In the rows, zero is written as 128.
Each row has a class, written as a number after it.
[146 161 137 115 137 114 153 132 131 153  93 183 143 103 165 156 112 102
 125 160 141 155 112 111 128 125 133  83 124 124 154  93 123 131  73 155
  98 133 137 143 105 114 136 115 114 146 127]
11
[145 132 158 144 151 128 137 134 121  94 116 142 169  98  93 106 146 138
 124 150 118 109 140 147 127 123 135 141 147  99 138 129 130 100  99 112
 147 124 130  71 149 139 159 111 135 153 114]
12
[112 109  97 107  96 148 124 127 161 159 135 110  79 126 118 114 123 201
 144 160 126  91  84  91  84 129 109 153 116 115 168 128 131 104 172 136
 160 100 139 112 130 104 128 131 137  92 121]
3
[158 170  88 165 100 115 141  94 135 163 133 130 139 120 136 193  96 176
 121 176  74 133  89 117  80 142 110 182 113  95 109 111 107 128  94 135
 174 187 131 139 114 136 135 156 150 129 102]
8
[168 146 107 114 116  90 135 156  61 131 142 134 153 120  98 202 134  71
 153 157 131 153 106 105 105 138  90 121 153 128 106  82 119 133 149 100
 116 134 111 127 100 175 111 133 127 128 140]
7
[144 153 155  87 104 191 111 120 145 151 112 155 110 118 123 164 111 111
 146 194 121 157 125 114 104  96 105 131 146 142 100  95 117 124  85 136
 132 117 120 145  92 123 118 112 133 167 138]
7
[115 196 175 157 141 126 115 108 135  92 152  86 146 137 140 190 148 105
 126 127 121 202 105 124 199 120 159 189 162 168 142  86 111  85  42 164
 145 169 109 116 141 170 111 145 141 155 151]
12
[117 153 121 142 107 184 147 121 139 154 110 125 127 105  97 154 130 135
 116 134 116 127  79  96 139 107 166 121 188 142 130 106 120 144  73 128
 159 127 119 134 115 139 145 143 117 138 135]
0
[136 129 105 173 184 101 115 116 154 124 114 148 131 109 133 134 154 113
 116 156 170 123  98 110 102 138 102 123 111 121 128 104 116 111  59 155
 107 152 122 164 116 128  91  95 131 126 152]
10
[129  90 108 115 181 138 105 117  99 123 108 175 101 112 123  66 136 129
  99 106 157  87 116 105  92 174  52 120 130 120  90  82 147 120 182 107
 152  99 136 129 120 135 128 124  97 111 127]
1
[168 129  88 172  87 123 152 178 168 114  95 138 139 153 118 109 127 126
 155 121 129  97 172 141 122 135 181 109 147 149 122 166 151 148  76 133
 158  86 150  69 141 128 138 147 111 145 103]
10
[ 89 114 125 155  82 149 151 106 104 113 109 113 129 101  99 112 120 147
 138 150 132  95 110 130 136 126 122 132 125  79 104 128 103  90 116 126
 140  75 153  97 124 171 189 108 141 159 131]
1
[ 99 162 116 109 156 108 143 122 157 137 128 155 111 137 166 166 115 101
 116 139  94 154 131 118 113 143 131 118 109 146 194 102 137 126  81 124
 109 137 134  96 126  89 129 156 133 115 144]
11
[ 98 126 135 116 113  78 156 112 138 129 121 162 151 188 110 170 135 127
 138 132 111 117 116  82  31 163 148 142 130 106 113 132 113 128 108 144
 162 162 106  72 145 156 118 155 149 124  98]
7
[174 182 154  93 123 117 113 144 103 128 130 119 152 121 121 192 107 158
 151 135 102 151 201 120  89 160 121 150 145 139 149 169 126 133 163 122
  84 140 104  84  97  94 125 135 130 154 118]
2
[168 144 125 113 141 152 143 126 149 141 125 105 117 174 156 167 132 143
 141 153 128 161 113 141  91 132 154 128 132 131 159 163 122 102 116 142
 122 134 132 148 148 125 106 135 110 112 132]
3
[155 147 118 145 130 113 111 144 132 154  82 140  95 113  77  74 143 136
  74 135 111  97 138 147 131 102 100 147 150  98 132 117 104  73 136 116
 197 106 141  82 118 170 105 135 128 144 135]
10
[209 149 130 155  41 147 146 117 105 151 114 137 110 129  96 121  68 120
 149 126 102 143 110 159  71 157  88 136 124 109 134  59 151  86 136 161
 133 134 122 171 144 116 148 133  90 168 140]
4
[145 203 139 114  52 156 124 136 125 138 132 194 157 104 140 176 137 121
 146  94 168 152 150 115 139 148 143 136 130 105 143 116 183 107 129 129
 128 151 130 147 165 129 150 157  89 154 107]
11
[ 94 199 156 108 113 161 112 133 151 177 148 174 153 147  81 157 165 119
 116 195  88 164 131 106  86  87 174  86 180 131 164 115 134 117  60 135
 127 138  98 127 148 152 126 106 124 132 131]
5
[111 108 170 155  73 144 160 130 131 130 133 117 124 112  87  83 105 155
 157 132 117 104  87 167 137 149 164 102 138 111 189  98 154 119  85 133
 186 100 128  47 141 104 154 148 131 121  94]
3
[177 138 136 153 129 107 138 122 119 145 154 109 112 112 128 110  80  99
 123 127 106 132 127 142 123 121 106 172 122 122  90  64 152 127 171 135
 159 128 136 127 121 112 138 115 123 126 109]
9
[110 139 111 107  81 110 141 132 138 149 103 168 161 130 138 180 157 132
 157 150 143 143 151 120 148 120 140 107 118 101 111 122  99 111 157 175
 128 103 147 100 158 131 113 152 151 151 118]
7
[149 152 114 137  61 109 153 109 108 140 131 128 103 126 140  78 124 124
 123 130 140 135 121  90 109 166 133  62 156 134 111 111 105 136 124 111
 126 138 125 136  91 144 155 129 124 123 152]
3
[161 181 153 153 165  93 129 131 134 110 115 148 136 125 100 122 130 138
  81  81 133 126 140 110 106 184  94 161 112 136 127  73 115  89 175 123
 173 159  90 141  58 132 179 136 120 129 136]
0
[ 56 196 129 124 104 122 125  87  92 134 108 143 151  86 102 162 121 183
 116  92 121 138 100 114 130 116 106 132 128 122 125 125 134  77 112 165
 150 115 108  43  95 142 174 153 131 141 134]
12
[167 127  70 156 160  99 145 128 154 111 108 104 112 144 159 182 165 142
 132 112 148 113 125 124 121 135  82 112  88 119 134 143 123 129 124 109
 138 114 141 122 143  86 131 124 155 108 109]
10
[150 126 107 151 145 184 128 141 162 101 110 125 141 125 149 136 155 128
 137 135 155 149  88 165 111 113 128  88 124 137  98 140 153 154 170 100
 115  98 153 171 109 118 139  82 132 133 121]
6
[101 122 174 117 143 123  91  90 121  87 169 114 156 146 142 180 116  73
 142  73 175 132 132 127 138 191 110 141 155 153  96 124 173 103 107 124
 113 142 118 120  92 147 124 129 132 111  95]
12
[125 167 111 107 111 109 111 145 108 146 136 124 140 103 108 106  97 116
 139 135 110 107 131 140 123  93  91 127 144 127 139  80 122 116 106 143
 161 133 117 119 135 116 102 158 110 146 120]
4
[ 94 156 115 143 111 114 128 110 192 131 135 165 109 110 154  87 131 136
 109 106 122 123 155 183 137 143 151 128 102 115 137  81 139 122 163 135
 180 127 148  85 139  93 120 165 144 130 111]
11
[163 124 129 146  95 102 154 115  98 111 137  85 142 116 133 158 149 146
 155 106 149 144 168 174  98 160 151 140 129 161 121 107 107 162 134 146
 108 129 107  92 128 101 119 138 117 141 156]
2
[101 119  96 132  99 144 143 120 150 102  99 168  98 120 122  91 117 144
 128 137 130 123 102  90 141 127 123 105 137 116 155  24 122 124 129 128
 168  95 115  88 121 175 136 105 135 143 136]
5
[111 136 137 142 156 114 110 171 142 118 129 137 112 132 156  41 123 132
 133 142 132 140 122 100 166 145 159 117 167 140 115 160 126 132  65 166
 159 116 141  91 128 149  75 132 124 109 129]
1
[180 107 116 123 143 139 151 113 151 119 130 122 149 146 178 106 119 130
 125 126 131 130 153 130 117 145 122 103 106  85 107  95 118 123 166 126
 161 121 145 145 184 128 170  96  98 103 115]
5
[ 63 188  80  67 124 148 155 157 146 120 153 126 145 127  87 107  91 148
 142 118 134  92 153  93 114 100 180 157 142  89 187  86 130 115 104 142
 173 126 114  89 119 148 146 157 105 121 114]
1
[ 55 133 151 148 157 144 110 129 116  98 111 116 154 143 141 115 105  54
 114 150  79 101  80 167 128 103 136 100 161 161 135 133 111 166 135  92
  94 122 159 144 165 122  88 149 148 150 109]
4
[123 150  78 113 123 104 157 117 111 116 148 135 132 114 140 101 128 158
 142 171 153 120 140 143 119 138  99 121 156 111  85  95 118  86  69 118
 146 140 142  82  76 174 141  92 140 126 149]
9
[136 136 116  93 186 110 118 149 130 119 108 132 148 145 149 150  74 141
 144 133 159 127 125 111 140 117 134  91 134  99 131 150 107  88 113 116
 106 169 118 114 105 157 111  74  96 136 126]
11
[125 114 105 154 112  89 132 122 122 116 147  99 144 153 123 180 159 120
 157 141 148 123  86 182 149 132 115 132 138 146  96 121 110 120 117 124
 122 127 142 129  81 165 100 111 152 121 122]
10
[171 102 144 127 157 154 115 143 113 139 135 129 174 118  95 100 124 107
  88 158 100 119 158 138  91 130 172 140 170 138 136 129 137 166 154  95
 130 163 125 105  97 152 137  87 133 121  94]
8
[105 149 124 163 122 135  85 144 151  85 130 116 127 103 132  93 131 114
  97 114 135 140 125 138 145 156  82 132 110  97 163  79 151  78 179 115
 154 115 138  99 121 153 118  87 133 107 132]
5
[188 118 140 157 141 141 152 148 117 120 118 145 158 119 103 163 174 135
 128 130 161  77 137 151  83 150  83 165 117  84 128  79 141 104 156  87
 158 141 158 166 198 127 161 136 104 140 121]
6
[116 199 127 175  78  92 123 173 162 123 122 124 127 104 100 113 143 150
 123 141 137  92 164 131 125 152  90 125 144 113 128  53 112  98 166 113
 167 124 139  64 108 119 114 118 153 147 116]
9
[ 99 145 119 132 135 146 132 130  71 130 112 151 123 142 100 111  78 149
 121 123 121 101  86 145 105 126 144 104 150 144 135 131 106 148 139 112
 172 123 105 105 148 150 136 175 124 129 126]
4
[ 21 103 116 179 108 133  98  97 147 152 142 123 112 141  92 173 117 153
 133 156  70 108  70 126 150 134 139  80 172 122 133 164 112 142 108 139
 115 104 143 114 149 147  79 168 148 113 149]
5
[ 93 160 124  88  92 116 141 123 155 132 135 119 121 174 128 142 149 148
 144 110 105 145 108 103 170 148 103 102 152 140 168  60 114  59  83 115
 142 184 115  79 117 112 130 105 140 124 141]
0
[175 175 133 131 181 126 127 124 123 147 128 204 130  83 140  73  89 138
 110 139 103 186 129 132 125 154 156 115 132 133 120 116 158 121 153 148
 152 122 119 109 118 145 161 145  99 129 137]
11
[ 71  84 116 184 147 163 110  60 113 102  98 142 136  82 163  59 118 157
  85 125 115 139   4 152  99 116 140 142  92  90  98 213 143 160 147 135
 129 139 141 137 123 132 118 117 119 120 127]
3
[175 111 127 128  80 159 119 141 108 132 137  63 169 101 134 168 134 139
 146 134 127 174  91 169 140 115  88 147 138 130 118 135 139 126 125 138
 131 123 149 116  81 145 139  88 101 127 142]
6
[120 133 149 172  40 120 149 135 122 132 154 140 131 103  81  62 109 151
 144 124 140 103  90 119 159 154 169 108 168  98 100 132 140 159 107 134
 188 109 127 118 127 147 150 153 137 123 111]
9
[126 106 128 173 144 124 110 103 105 141  91 131 135 131 119 213 109 110
 113 124 126 103  82 131  95 141  74 104 118 125 117  86 113 143 103 111
 155 126 107 109 147  96 130 138 132 150  91]
4
[101 127 107 186 141 136 163 116  62 124 133 131 128 106  88 178 140 129
 135 139 129 103 108 164 113 128 120 117 142 127 150 115 132 135  57 102
 119 131 123  76 203 124 127 169 121 136 175]
9
[127 192 128  86 144 200 117 160 126 142 111 162 129 136 121 145 125 128
 112 151 152 124 139 166 102 142 111  88 185 149 126 136 168 106 137  93
 157  79 153  99 100 139 124 139 121 114  96]
9
[146 118 180  86 165 163 129 107 112 132 121 131 140 127 148 154 106  91
 123 118 134 124 183 103 143 149 159 143 198 126 127 103 127 128 107 107
 116 153 133  99 123 181  94 131 130 126 105]
8
[132 152 111 129 158 135  99 136  94 142 121 133 124 113 130 111 118 184
 114 148 131 116  88 141 143 114  81 115 147 147 123 117  91 135 106 138
 194 150 113 132 151 117 103 165 124 128 131]
4
[128 145 126 146 223 180 148 136 114 110 110 117 142 119  95 181 105 118
 131 129 145 153 105 129 105  94 170 100 125 121 137 123 137 128 127 132
 110 127 102 136 152 117 141 105 114 129 149]
7
[149 159 110 146 156 121 134 149 124 130 114 118 110 133 121 132 148 162
 116 123 163 123 149 124 138  89 160 136 150  99 135 104  87 107 109 134
 177 154 101 109 177 141  95 119 136 140 137]
4
[180  78 137 142 135 139 110 118 152 105 145  82 117 130 140 130  93 127
 146 102 119 140  71 136 128 170  98 161 125 130 100  88 143 127 158  91
 167 130 124 129 134 142 133 112  71 113 134]
11
[138 163 118 159  83 100 121  99 124 117 110 144 162 128 138 138 137 112
  92 101 103 162 107 111 117 145 116 111  99 143 137 138 117 150 140 154
 137 146 116 123 144  97 164 158 142 148 115]
12
[160 125 132 106 122 136 160  74  93 124 119 160 123 125 148 127 147 130
 106 102 163 152 101 142  92 149 122 127 126 112 144 114 131 127 154 168
 125 146 125 144 142 132 121 138 154 114 121]
12
[100  78 150 103 139 155 126 111 138 152 139 101 103 155 121 109 120  96
  76 114 146 130 114 117 116 115 185 153 123 120 158 176 106 118  95 129
 110 154 112 156  62 117 146  72 136  78 175]
0
[125 178 153  94  37 131 147 115  90 126 104 131 145 153 101 104 167 101
 105 127 119 156  87 156 108 146 125  61 143 139 172 106 119 109 103  97
 138 127 124 133 142 119 163 128 140 150 121]
2
[165 147 132 154 156 111 144 123 105 129 127 142 113 104 108 139 133 111
 100 129 142 145 158  94 143 135 170 131 184 147  92 123 143 112 115 120
 120 114 133 142  73 203 184 117 124 150 149]
11
[204 148 114  86 133 148 136 129 142 103 106 176 139 107 166 112 150 127
 134 144 169 149 104 109 114 158  78  93 136 116 132  76 142 130 149 122
 152 114 131 140 121 118 129 105 144 124  83]
12
[124 160 133 149  74 161  96 113  84 109 105 147 137 108 133 164 112 135
 124  68 228 107 140 125 207 142 104  95 115 104 145 146 114 117 141 125
 141 163 119 138 145 134 127 139 151 157  99]
10
[114 126 123 131 129 188 161 182 155 132 104 111 150 154  84 193 139 205
 146 137 115  68 132 133  76  97 161 176 151 107 177 118 135 131 143  95
 156 142 148  66 170 113 149 118 107 135 115]
6
[ 92 170 137 129 116  90 135 145 104 129 133  74 142 125 132 220 128 117
 155 100 103 146 120 134 111 122  62 137  73 136 159 104 120 108 111 139
 111 140 114  76 140  54 120 155 116 104 167]
7
[166 165 137 143 101 136 150 137 127 146 108 135 111 115 119 186 150 141
 121 109 154 142 141 132 167 128  96  51 157 114 129  30 123 136 113 120
 154 110 111 135  80 114 142 105 117 131 123]
5
[176 174 115 160 136  98 137 158 133 124 121 137 122 130 108 138  88  92
 127 121 134 119 191  93  58 166 143  98 146 105 144 128 145 119 120 122
 120 121 106 112 117 125 141 125 145 136 105]
4
[130 111 147  83 131 157  78 106 157 109 131  65 134 148 146 147 148 124
 102  72 146  98 151 101 118 120  61 187 117 160 147 174 146 127 164 141
 117 144 141 173 107  98 119 121 122 117 101]
10
[103 145  99 162  95 147 123 133 142 145 120  72 117  91  85  68 147 154
  88 126 126 102 149 136 135  88 155 105 181 134 158  68  98 118  98 130
 169 157 123  66 129 132 109 123  96 151 165]
3
[131 136 142 175  76 127 126 128 125 128 130 147 112 107  88  74 130  86
 105  99 132 138 163 172 175 105 152 104 126 105 127 115 148 108 112 123
 129 131 141 147 111 127 152 124 140 170 160]
6
[192 110  89 132 173 149 159 102 157 137 139  86 112 113 141 203 118 110
 123 166  95 186 128 165 115 120 121 154 104 104 129  77  97 146 106 144
 155 118 129 136 117  94 124 148 133 121 161]
7
[131 116 114 165 153 143 113 107 113 119 119 134 115  99 112 135  76  85
  96  97 125 110 135 131  66 168 132 156 145 107 138 136 142 152 118 131
 144 109 115 126 133 146 100 194 108 125 137]
4
[ 98 103 104 149 110 112 120 116 113 108 115 102 132 163 165 159 106 122
 126  80 108 118 141  95 115 150 128 177 120 141 117 130 137 121 186 134
 107 137 143  84 161 129 141 126 127 132 122]
4
[ 96 136 142 165 107 108 117 155 122  80 161 127 154 131 102  80 112 178
 139  91 140 125  87  87 162 172 133 188 109 138 155 117 151 107 155 147
 155 172 125 142 116 157 181 133 120 121 154]
6
[103 203 147 102 136 119 150 131 137  92 137 137 154 131 172 125 170 132
 142 125 120 144 123 139 147 139 117 154 144 136 117  75 134  84 156 109
 127 135 157 106 142 133 140 127 136 115 129]
12
[111 154 119  85  49 105 147  98  71 139 108 133 110 124 160 134  81 114
 115 118 113 149 100 115 132 141 110 161 119 124 151  99 133 109  78 143
 136 144 140  98  84 120 148 142 136 140 123]
2
[ 99 136 100 140  83 112 136 118  82 165 168 113 130 139 144 186 161 131
 126 110 147 150  99 134 135 136 149 125 131 106  75 119 104 150 191 111
 158 166 134  98 165 125 112 143 151  74 141]
7
[158 161 123 162 156 148 154 136  87  96 123 147 112 119 112 131 170 162
 135 104 151 145  73 113 160 148 113 122 178 148 127  93 173 127 137 113
 174 115 126 116 196 162 122 161 133 126 117]
9
[112 113 130 155  88 126 126 104 118 152 136 140 122 129 101 102 165 142
  98 123 101 125 128 136  97 131 130 136 153 139 108 121 121 162 103 121
 147 150 115  81 158 114 115 144 107 133 168]
9
[ 95  42 100  99 156  98 136 111 142 116 121 133 124 128 134 116 124 115
 164 165 105  88  80 113 122 108  62 115  98 133 119  93 124 141  83 147
 123 115 148 133 139  76 107 130 140 129 131]
7
[ 44 155 167 128 125 130  88 105 144  91 179 112 172 128 115 132 162 119
 140 125 166 130 136 150 158 139 132  94 149 143 122 140 130 126 129 116
 104 152 111 112 117 132 103 101 173 134 112]
9
[101 115 127 106  80 174  89  95 136 147 113 112 128  92 174  62 144  92
  79 109 150 148 142 142 119 105 111 113  81 138 178 140 134 123 160 164
 104 122 146 129 152  70 121 117 107 122 150]
3
[ 70  86 141  86  88 119 112 112 110 151  88 152 149 101  79  27 108 128
  95 119  81  90  95  99 145 107 115  93 128  81 167 131 104 104 169 115
 133 102 133  90 126 135 154 136  77 144 149]
3
[127 108 134  64 175 113  89 150 103 156 112 123 159 108 158 136  74 108
 145 116 119 118 135  85 146 128  65  66 138 110 133 105 105 136 159 115
  90 122 116  95 130  77  97 103  82 108 127]
4
[122  94 144 147 120 114 117 127 157 121 151 162 155 121 145  85 118 131
 143 151 133 106 120 180 161 160  98 138  82 106 119  64 130 126 120 122
 173 140 142  99 164  63 134 117 122 128 111]
9
[171 143 113 205 123 119 127 119 116 121 144  88  90 136 142 169 113  83
 109 125  88 157 116 124 154 114 123 163 127 128 139 107 139 129  90 134
 171 130 133 149 199 150 116 165 130 127 138]
5
[139 111 108  73  56 115 151  88 118 172  95 144 157 135 143 196 124 121
 141 132 106 145 107 103 106 163 119 134 152 120 136  69 130 125 121 173
 129 109 150 102 136 121 125 159 108 154  89]
2
[ 71  93  84 127 134 130 111  74  92 136  94 111 116 128 145 103 103 153
 110 141 146 130  81 143  94 117 109 114  86 179 114 132 140  73  76 178
 120 107 136  83 113 106 176  75 134 137 147]
2
[155 134  93  96  93 119 150 134 143 121 131 124 146 120 152 123 121 124
 183 127 158 126 155  80 179 128 136  60 134 125 142 112 138 120  86 133
 128 100 130 130 147 112 162 142 105 145 109]
3
[ 86 142 122 131 165  96 172 106 167 125 138 146 176 143 115 171 135 148
 156 142  82 121 135 129  92 123 183 107  96 125 143 141 132 118 128 130
  95 111 129 110 168 104 208 136 121 141 129]
11
[141 155 100 124 124 109 168 151 100 116 136  92 133 139 134 135 120 126
 137 138 107 113 160 134 136  93 151 145 138 123 152 132 108 123  95 122
 142 125 140 119 164 126 161 152 139 134 137]
4
[149  75 122 146 174 154 100 104 198 119 120 100 118 141  84 147 123 148
  78 129 108 116 168 138  98 145 131 156 156 123 153 106 107 156 146 131
 177 130 103  61 110 121  91 126 144 155 106]
9
[149 110 116  81 181 116 150 126 130 106 113 171 142 145 160  56  96 136
 150 143 129 107 136  94 136 121 133  97 123 100  77 140 100 138 164 136
 147 146 142 164 172 130 130 136 124 133 119]
7
